Here is a tiny trained network, its code and every weight. The questions are about switching its units off for an input and a target symbol, where a switched-off unit gives its printed mean instead of its output.

import numpy as np


def w(rows, s, z=0):
    codes = np.array(rows[::2]) - 128.0
    scale = np.full(codes.shape[1], s)
    scale[-1] = z or s
    return codes * scale


def norm(h):
    return h / np.sqrt((h * h).mean(-1, keepdims=True) + 1e-5)


def f(y):
    return y / 2 * (1 + np.tanh(0.7978845608 * (y + 0.044715 * y**3)))


def softmax(a):
    e = np.exp(a - a.max(-1, keepdims=True))
    return e / e.sum(-1, keepdims=True)


def log_softmax(a):
    a = a - a.max(-1, keepdims=True)
    return a - np.log(np.exp(a).sum(-1, keepdims=True))


def net(x, mask):
    ids = ['Ξαβεζηθλμπστψω'.index(c) for c in x.split()]
    T = len(ids)
    res = E[ids] + P[:T]
    q, k, v = (norm(res) @ M[0].T for M in (Q, K, V))
    z = softmax(np.where(np.tri(T) > 0, q @ k.T / 3**0.5, -1e9)) @ v
    res = res + np.where(mask[0], z, O[0][:, -1]) @ O[0][:, :-1]
    y = f(norm(res) @ A[0][:, :-1].T + A[0][:, -1])
    res = res + np.where(mask[1:9], y, B[0][:, -1]) @ B[0][:, :-1]
    return log_softmax(norm(res)[-1] @ U[:, :-1].T + U[:, -1])


Q, K, V, O, A, B = {}, {}, {}, {}, {}, {}
E = w([
[157,161,178,144,139,105],'Ξ',
[174,119,11,151,154,65],'α',
[107,153,149,31,74,94],'β',
[109,166,127,136,153,127],'ε',
[81,165,191,135,113,206],'ζ',
[135,180,123,107,173,130],'η',
[112,174,145,100,171,161],'θ',
[86,168,130,161,134,130],'λ',
[147,172,129,129,161,108],'μ',
[244,152,171,95,102,139],'π',
[89,202,152,153,175,125],'σ',
[97,156,189,150,138,152],'τ',
[141,158,127,73,180,178],'ψ',
[144,193,146,141,167,98],'ω',
],0.012)
P = w([
[206,125,214,143,200,219],'0',
[118,128,177,83,216,134],'1',
[104,146,164,90,183,106],'2',
[91,169,145,77,181,111],'3',
[79,197,153,126,140,86],'4',
[81,199,116,90,156,118],'5',
[65,221,138,129,119,107],'6',
[69,227,144,135,105,107],'7',
[65,234,148,139,94,99],'8',
[73,236,119,123,101,122],'9',
[48,253,150,155,78,116],'10',
],0.0048)
Q[0] = w([
[140,2,86,192,89,160],'h0',
[85,219,157,95,152,84],'h0',
[146,166,104,87,65,78],'h0',
],0.007)
K[0] = w([
[169,108,86,254,214,159],'h0',
[95,113,189,31,99,83],'h0',
[132,79,85,96,73,114],'h0',
],0.0093)
V[0] = w([
[126,130,32,112,87,4],'h0',
[207,240,177,66,102,164],'h0',
[50,17,142,1,37,71],'h0',
],0.0051)
O[0] = w([
[121,156,188,119,10,253,70],'h0',
[16,110,43,142,210,32,255],'h0',
[181,228,49,222,15,204,80],'h0',
],0.0047,0.0066)
A[0] = w([
[110,111,118,167,127,173,82],'n0',
[72,185,62,157,134,83,254],'n1',
[142,159,79,46,160,116,207],'n2',
[113,222,67,163,1,192,208],'n3',
[65,164,126,117,127,68,97],'n4',
[175,87,91,110,101,134,96],'n5',
[195,118,177,121,165,85,239],'n6',
[153,142,245,39,130,217,226],'n7',
],0.0086,0.0023)
B[0] = w([
[159,179,115,134,168,155,118],'n0',
[110,145,180,121,79,160,247],'n1',
[116,129,202,162,85,176,194],'n2',
[62,191,120,186,100,5,181],'n3',
[227,117,142,81,160,193,201],'n4',
[139,180,116,50,120,89,118],'n5',
[53,170,119,134,134,133,166],'n6',
[85,110,82,189,195,1,126],'n7',
],0.0067,0.011)
U = w([
[54,134,141,96,254,58,252],'Ξ',
[85,178,189,28,97,128,151],'α',
[158,209,180,114,72,224,68],'β',
[141,116,59,150,118,126,47],'ε',
[151,105,79,170,129,134,33],'ζ',
[131,102,75,165,115,119,19],'η',
[158,117,68,162,123,135,38],'θ',
[156,117,83,181,118,131,63],'λ',
[145,100,83,167,124,131,36],'μ',
[155,107,76,168,132,129,17],'π',
[177,131,80,164,134,137,22],'σ',
[155,116,67,149,130,146,7],'τ',
[148,85,99,159,110,119,18],'ψ',
[124,83,81,129,104,111,17],'ω',
],0.008,0.0024)

Each question gives the input, a string of symbols that net reads in full, and the target symbol t.
The units are the heads (3 rows each of Q, K, V and O) and the neurons (one row each of A and B). Each row of codes is followed by its name. A weight is (code - 128) times the scale printed after its matrix; where a second scale follows, it is the last column's (O, A, B and U).
mask holds one flag per unit, heads first, then neurons. A switched-off unit (its flag False) gives its mean, the last column of its rows in O or B, instead of its output. The means were averaged over made-up inputs and are rounded, as every weight is.
A unit's drop is (log p(t) with every unit on - log p(t) with that unit switched off) / (log p(t) with every unit on - log p(t) with every unit switched off).
The circuit of an input: a set's keep is (log p(t) with only the set's units on - log p(t) with every unit switched off) / (log p(t) with every unit on - log p(t) with every unit switched off). Starting from all 9 units, units are removed one at a time, each time the one whose removal leaves the highest keep (on an exact tie, the one counted first), for as long as the keep stays at least 0.8.
units of the circuit, in order: the units of the circuit, biggest drop first
top k neurons: the k neurons with the biggest drops, biggest first
drop when u is switched off: that unit's drop, to one decimal
input θ μ ψ α η ζ, target Ξ: units of the circuit, in order -> (n7 h0)
input β Ξ μ, target β: units of the circuit, in order -> (h0 n1)
input λ Ξ σ α ε η α, target β: units of the circuit, in order -> (h0 n3 n2)
input α ψ α α, target β: top 2 neurons -> (n2 n3)
input α α π, target Ξ: units of the circuit, in order -> (n7 n6)
input β λ Ξ, target β: top 2 neurons -> (n1 n3)
input ω α σ ζ ζ α, target α: top 4 neurons -> (n2 n3 n1 n4)
input α λ ε Ξ τ η α, target α: top neuron -> (n3)
input θ Ξ ε ω ε θ Ξ ε ζ, target Ξ: top 2 neurons -> (n7 n2)
input β α τ, target β: drop when n1 is switched off -> 0.3
input θ α α π, target Ξ: drop when n7 is switched off -> 0.3
input β ζ μ Ξ, target β: drop when h0 is switched off -> 0.8
input β π θ, target β: drop when h0 is switched off -> 0.9
input β ε λ η, target β: top neuron -> (n1)
